Below are the code and all the weights of a small trained network. Each question names an input and a class and asks about switching units off, where a switched-off unit gives its printed mean instead of its output.

import numpy as np


def w(rows, s, z=0):
    codes = np.array(rows[::2]) - 128.0
    scale = np.full(codes.shape[1], s)
    scale[-1] = z or s
    return codes * scale


def norm(h):
    return h / np.sqrt((h * h).mean(-1, keepdims=True) + 1e-5)


def f(y):
    return y / 2 * (1 + np.tanh(0.7978845608 * (y + 0.044715 * y**3)))


def log_softmax(a):
    a = a - a.max(-1, keepdims=True)
    return a - np.log(np.exp(a).sum(-1, keepdims=True))


def net(x, mask):
    res = np.array(x, float).reshape(1, 7) / 4 @ E
    u = 0
    for l in range(4):
        y = f(norm(res) @ A[l][:, :-1].T + A[l][:, -1])
        res = res + np.where(mask[u : u + 8], y, B[l][:, -1]) @ B[l][:, :-1]
        u += 8
    return log_softmax(norm(res)[-1] @ U[:, :-1].T + U[:, -1])


A, B = {}, {}
E = w([
[103,2,101,172],'x0',
[116,186,45,194],'x1',
[127,127,130,129],'x2',
[46,132,89,51],'x3',
[204,112,67,81],'x4',
[127,130,127,126],'x5',
[130,127,130,129],'x6',
],0.009)
A[0] = w([
[144,129,118,127,68],'0.n1',
[53,131,247,151,136],'0.n2',
[203,108,100,59,125],'0.n3',
[170,133,160,171,2],'0.n4',
[187,158,187,157,28],'0.n5',
[74,138,97,85,22],'0.n6',
[47,167,164,196,83],'0.n7',
[134,74,200,57,72],'0.n8',
],0.013,0.0073)
B[0] = w([
[126,166,112,112,101],'0.n1',
[250,86,55,64,254],'0.n2',
[212,92,83,99,227],'0.n3',
[115,160,154,180,116],'0.n4',
[110,100,174,189,145],'0.n5',
[56,132,189,116,129],'0.n6',
[211,118,58,83,203],'0.n7',
[148,87,209,138,218],'0.n8',
],0.011,0.0048)
A[1] = w([
[186,215,167,95,92],'1.n1',
[136,103,87,181,77],'1.n2',
[145,127,122,98,3],'1.n3',
[161,207,198,63,98],'1.n4',
[124,220,137,95,57],'1.n5',
[85,119,61,1,171],'1.n6',
[22,130,159,37,82],'1.n7',
[190,125,158,208,105],'1.n8',
],0.011,0.0034)
B[1] = w([
[66,52,128,82,178],'1.n1',
[105,123,157,100,159],'1.n2',
[124,143,116,140,121],'1.n3',
[43,3,106,145,171],'1.n4',
[82,62,86,133,138],'1.n5',
[182,167,217,139,255],'1.n6',
[140,183,194,198,153],'1.n7',
[101,165,192,90,189],'1.n8',
],0.012,0.0057)
A[2] = w([
[128,216,6,187,149],'2.n1',
[241,149,192,179,124],'2.n2',
[55,228,254,135,129],'2.n3',
[140,185,76,167,110],'2.n4',
[237,167,56,74,80],'2.n5',
[87,236,19,195,171],'2.n6',
[235,5,118,98,253],'2.n7',
[148,207,159,168,111],'2.n8',
],0.0072,0.0047)
B[2] = w([
[191,46,172,99,141],'2.n1',
[88,172,144,120,166],'2.n2',
[88,151,135,170,144],'2.n3',
[162,101,159,99,127],'2.n4',
[119,181,114,112,156],'2.n5',
[183,10,202,100,143],'2.n6',
[83,170,101,153,250],'2.n7',
[135,108,165,133,130],'2.n8',
],0.013,0.014)
A[3] = w([
[17,192,154,56,200],'3.n1',
[248,147,22,163,122],'3.n2',
[206,87,179,98,106],'3.n3',
[130,89,93,121,3],'3.n4',
[45,52,105,236,147],'3.n5',
[36,69,29,98,115],'3.n6',
[51,160,255,110,61],'3.n7',
[155,248,157,187,147],'3.n8',
],0.0079,0.0031)
B[3] = w([
[91,209,116,187,223],'3.n1',
[102,217,139,22,253],'3.n2',
[184,141,163,183,224],'3.n3',
[99,159,150,62,106],'3.n4',
[1,146,138,21,202],'3.n5',
[34,184,115,83,184],'3.n6',
[136,171,23,244,223],'3.n7',
[150,153,238,170,231],'3.n8',
],0.0077,0.0036)
U = w([
[190,188,64,66,121],'0',
[109,132,140,142,196],'1',
[100,183,240,197,105],'2',
[170,17,161,120,107],'3',
[9,86,35,104,113],'4',
[119,152,121,136,156],'5',
[118,157,126,126,151],'6',
[119,88,10,223,4],'7',
],0.012,0.017)

Each question gives the input, the list of numbers given to net, and the class t.
The units are the neurons (one row each of A and B). Each row of codes is followed by its name. A weight is (code - 128) times the scale printed after its matrix; where a second scale follows, it is the last column's (A, B and U).
mask holds one flag per neuron, layer by layer. A switched-off neuron (its flag False) gives its mean, the last column of its row in B, instead of its output. The means were averaged over made-up inputs and are rounded, as every weight is.
A unit's drop is (log p(t) with every unit on - log p(t) with that unit switched off) / (log p(t) with every unit on - log p(t) with every unit switched off).
The circuit of an input: a set's keep is (log p(t) with only the set's units on - log p(t) with every unit switched off) / (log p(t) with every unit on - log p(t) with every unit switched off). Starting from the 12 units with the biggest drops (on a tie, the unit counted first), units are removed one at a time, each time the one whose removal leaves the highest keep (on an exact tie, the one counted first), for as long as the keep stays at least 0.8.
circuit, biggest first: the units of the circuit, biggest drop first
unit that matters most: the unit with the biggest drop
top k neurons: the k neurons with the biggest drops, biggest first
top k neurons in layer l: the k neurons of layer l with the biggest drops, biggest first
input [0,-4,5,-8,5,-1,2], class 2: unit that matters most : 0.n2
input [-2,7,1,-5,-8,-4,-3], class 0: circuit, biggest first : 0.n7, 0.n2
input [-7,-3,1,-6,1,6,1], class 4: circuit, biggest first : 1.n4, 1.n1, 1.n6
input [-2,3,0,-7,6,6,4], class 2: circuit, biggest first : 0.n2, 3.n8
input [3,8,-7,-7,-2,-4,-5], class 3: top 2 neurons in layer 0 : 0.n8, 0.n7
input [-2,-8,-6,3,-5,-8,6], class 3: circuit, biggest first : 0.n2, 0.n8
input [-8,-8,-4,-4,0,7,-4], class 3: top 3 neurons : 1.n4, 0.n8, 0.n2
input [8,-1,-2,8,-5,-1,3], class 2: circuit, biggest first : 1.n6, 1.n7
input [0,7,6,-4,-7,0,6], class 0: circuit, biggest first : 0.n7, 3.n2
input [-6,-2,-4,-1,-3,6,-4], class 4: top 3 neurons : 1.n4, 1.n1, 0.n3
input [8,-6,-7,-5,-1,3,-7], class 4: circuit, biggest first : 1.n6, 2.n7, 3.n5
input [8,1,-1,-1,-8,-6,-7], class 0: top 2 neurons in layer 0 : 0.n2, 0.n7
input [-1,-2,1,5,-3,5,-3], class 2: top 3 neurons : 1.n6, 0.n3, 0.n6
input [0,-8,3,-6,-3,-6,7], class 3: top neuron : 0.n2
input [5,0,6,4,5,-7,3], class 6: top 3 neurons : 1.n6, 0.n2, 0.n3
input [-5,-8,3,1,0,-3,1], class 3: top 3 neurons in layer 0 : 0.n8, 0.n2, 0.n7
input [0,-1,-7,-6,-8,-8,4], class 0: top 2 neurons : 0.n2, 0.n7
input [-8,-7,5,-5,3,8,6], class 4: top 2 neurons : 1.n4, 1.n6
input [-5,-8,-2,4,-4,3,-6], class 3: top 2 neurons : 0.n2, 1.n4
input [5,1,-4,-7,3,3,-7], class 2: circuit, biggest first : 0.n2
